Below is a small trained network, with its code and all its weights. Each question gives an input and a class and asks what happens when units are switched off, that is, made to give their printed mean instead of their output.

import numpy as np


def w(rows, s, z=0):
    codes = np.array(rows[::2]) - 128.0
    scale = np.full(codes.shape[1], s)
    scale[-1] = z or s
    return codes * scale


def f(y):
    return y / 2 * (1 + np.tanh(0.7978845608 * (y + 0.044715 * y**3)))


def log_softmax(a):
    a = a - a.max(-1, keepdims=True)
    return a - np.log(np.exp(a).sum(-1, keepdims=True))


def net(x, mask):
    res = np.array(x, float).reshape(1, 5) / 4 @ E
    y = f(res @ A[0][:, :-1].T + A[0][:, -1])
    res = res + np.where(mask, y, B[0][:, -1]) @ B[0][:, :-1]
    return log_softmax(res[-1] @ U[:, :-1].T + U[:, -1])


A, B = {}, {}
E = w([
[102,162,150,223,217,145,208,147,86,141],'x0',
[2,95,118,129,76,148,92,130,35,219],'x1',
[191,116,226,111,148,129,157,70,6,136],'x2',
[105,162,204,200,38,92,110,67,242,211],'x3',
[112,197,226,71,157,146,124,213,134,79],'x4',
],0.009)
A[0] = w([
[119,146,72,97,186,134,119,144,93,135,165],'N0',
[159,65,45,210,101,160,124,49,94,143,69],'N1',
[6,98,110,162,63,153,62,131,24,202,70],'N2',
[100,112,225,169,93,35,145,118,206,171,2],'N3',
[111,162,123,243,226,136,201,148,137,192,117],'N4',
[116,157,255,92,135,161,132,217,150,89,193],'N5',
[103,149,99,111,125,156,133,201,168,172,4],'N6',
[165,71,95,29,63,109,38,139,174,136,170],'N7',
[76,142,200,152,67,62,166,73,159,133,20],'N8',
[69,42,101,52,200,101,132,109,97,36,94],'N9',
[233,103,78,201,115,40,164,80,156,60,154],'N10',
[143,121,203,138,207,140,138,62,79,164,149],'N11',
[79,130,35,140,144,141,126,215,219,143,111],'N12',
[177,84,62,142,170,109,143,74,134,182,83],'N13',
[210,131,163,56,85,78,77,99,75,153,132],'N14',
],0.0091,0.0015)
B[0] = w([
[166,100,121,149,130,171,147,128,124,51,167],'N0',
[2,85,183,64,97,144,112,149,101,157,195],'N1',
[196,143,115,54,131,158,86,43,229,95,250],'N2',
[166,150,103,189,140,205,185,174,142,116,207],'N3',
[118,189,78,121,194,111,85,126,44,22,204],'N4',
[47,135,211,63,74,105,76,155,188,119,225],'N5',
[127,61,163,149,98,96,71,120,77,161,159],'N6',
[72,202,11,157,157,141,150,111,35,62,214],'N7',
[127,108,104,193,72,211,188,176,124,117,191],'N8',
[205,61,201,207,109,194,204,184,134,149,189],'N9',
[101,75,91,40,117,128,93,87,238,136,202],'N10',
[169,168,113,174,75,30,107,123,131,186,196],'N11',
[218,119,157,129,61,33,150,71,45,235,210],'N12',
[74,90,168,111,56,124,101,235,143,128,171],'N13',
[108,153,72,188,110,54,157,66,96,136,189],'N14',
],0.0078,0.014)
U = w([
[154,90,129,204,135,251,187,191,107,113,50],'0',
[13,98,169,99,123,140,76,193,113,115,134],'1',
[171,128,126,182,134,36,120,110,75,174,114],'2',
[173,136,112,85,193,162,73,97,189,81,253],'3',
[64,175,58,178,213,128,96,137,54,59,79],'4',
],0.012,0.0014)

Each question gives the input, the list of numbers given to net, and the class t.
The units are the neurons (one row each of A and B). Each row of codes is followed by its name. A weight is (code - 128) times the scale printed after its matrix; where a second scale follows, it is the last column's (A, B and U).
mask holds one flag per neuron, in row order. A switched-off neuron (its flag False) gives its mean, the last column of its row in B, instead of its output. The means were averaged over made-up inputs and are rounded, as every weight is.
A unit's drop is (log p(t) with every unit on - log p(t) with that unit switched off) / (log p(t) with every unit on - log p(t) with every unit switched off).
The circuit of an input: a set's keep is (log p(t) with only the set's units on - log p(t) with every unit switched off) / (log p(t) with every unit on - log p(t) with every unit switched off). Starting from the 12 units with the biggest drops (on a tie, the unit counted first), units are removed one at a time, each time the one whose removal leaves the highest keep (on an exact tie, the one counted first), for as long as the keep stays at least 0.8.
units of the circuit, in order: the units of the circuit, biggest drop first
k most important neurons: the k neurons with the biggest drops, biggest first
drop when u is switched off: that unit's drop, to one decimal
input [-3,-3,-2,3,-2], class 0: 3 most important neurons	N2, N4, N5
input [1,7,0,-2,-7], class 1: units of the circuit, in order	N1
input [-2,-6,6,5,6], class 1: 4 most important neurons	N5, N2, N12, N9
input [8,-1,-3,7,3], class 4: 4 most important neurons	N4, N9, N13, N0
input [3,0,2,8,6], class 0: 2 most important neurons	N3, N8
input [-8,0,6,-7,2], class 4: 4 most important neurons	N7, N14, N8, N3
input [8,4,-8,-4,2], class 2: 3 most important neurons	N12, N7, N6
input [-8,1,7,-7,-3], class 4: 4 most important neurons	N7, N14, N12, N8
input [6,8,-7,7,1], class 3: 3 most important neurons	N2, N4, N9
input [-4,-5,4,8,-7], class 0: 3 most important neurons	N3, N8, N5
input [3,-6,-6,-1,-5], class 2: 4 most important neurons	N12, N2, N5, N3
input [6,-3,-4,-3,6], class 1: 2 most important neurons	N5, N7
input [5,6,2,0,3], class 3: 2 most important neurons	N2, N7
input [6,7,6,5,-2], class 3: 2 most important neurons	N2, N12
input [-1,1,-6,-2,1], class 2: units of the circuit, in order	N12
input [-3,-2,0,-2,-3], class 1: 3 most important neurons	N2, N4, N3
input [0,-5,-6,6,0], class 0: drop when N2 is switched off	0.3
input [1,-6,1,5,6], class 1: drop when N2 is switched off	0.9
input [-4,8,-5,0,5], class 3: drop when N2 is switched off	0.9
input [2,-1,-8,-7,-8], class 1: units of the circuit, in order	N1
input [-6,8,7,1,5], class 3: drop when N2 is switched off	1.2
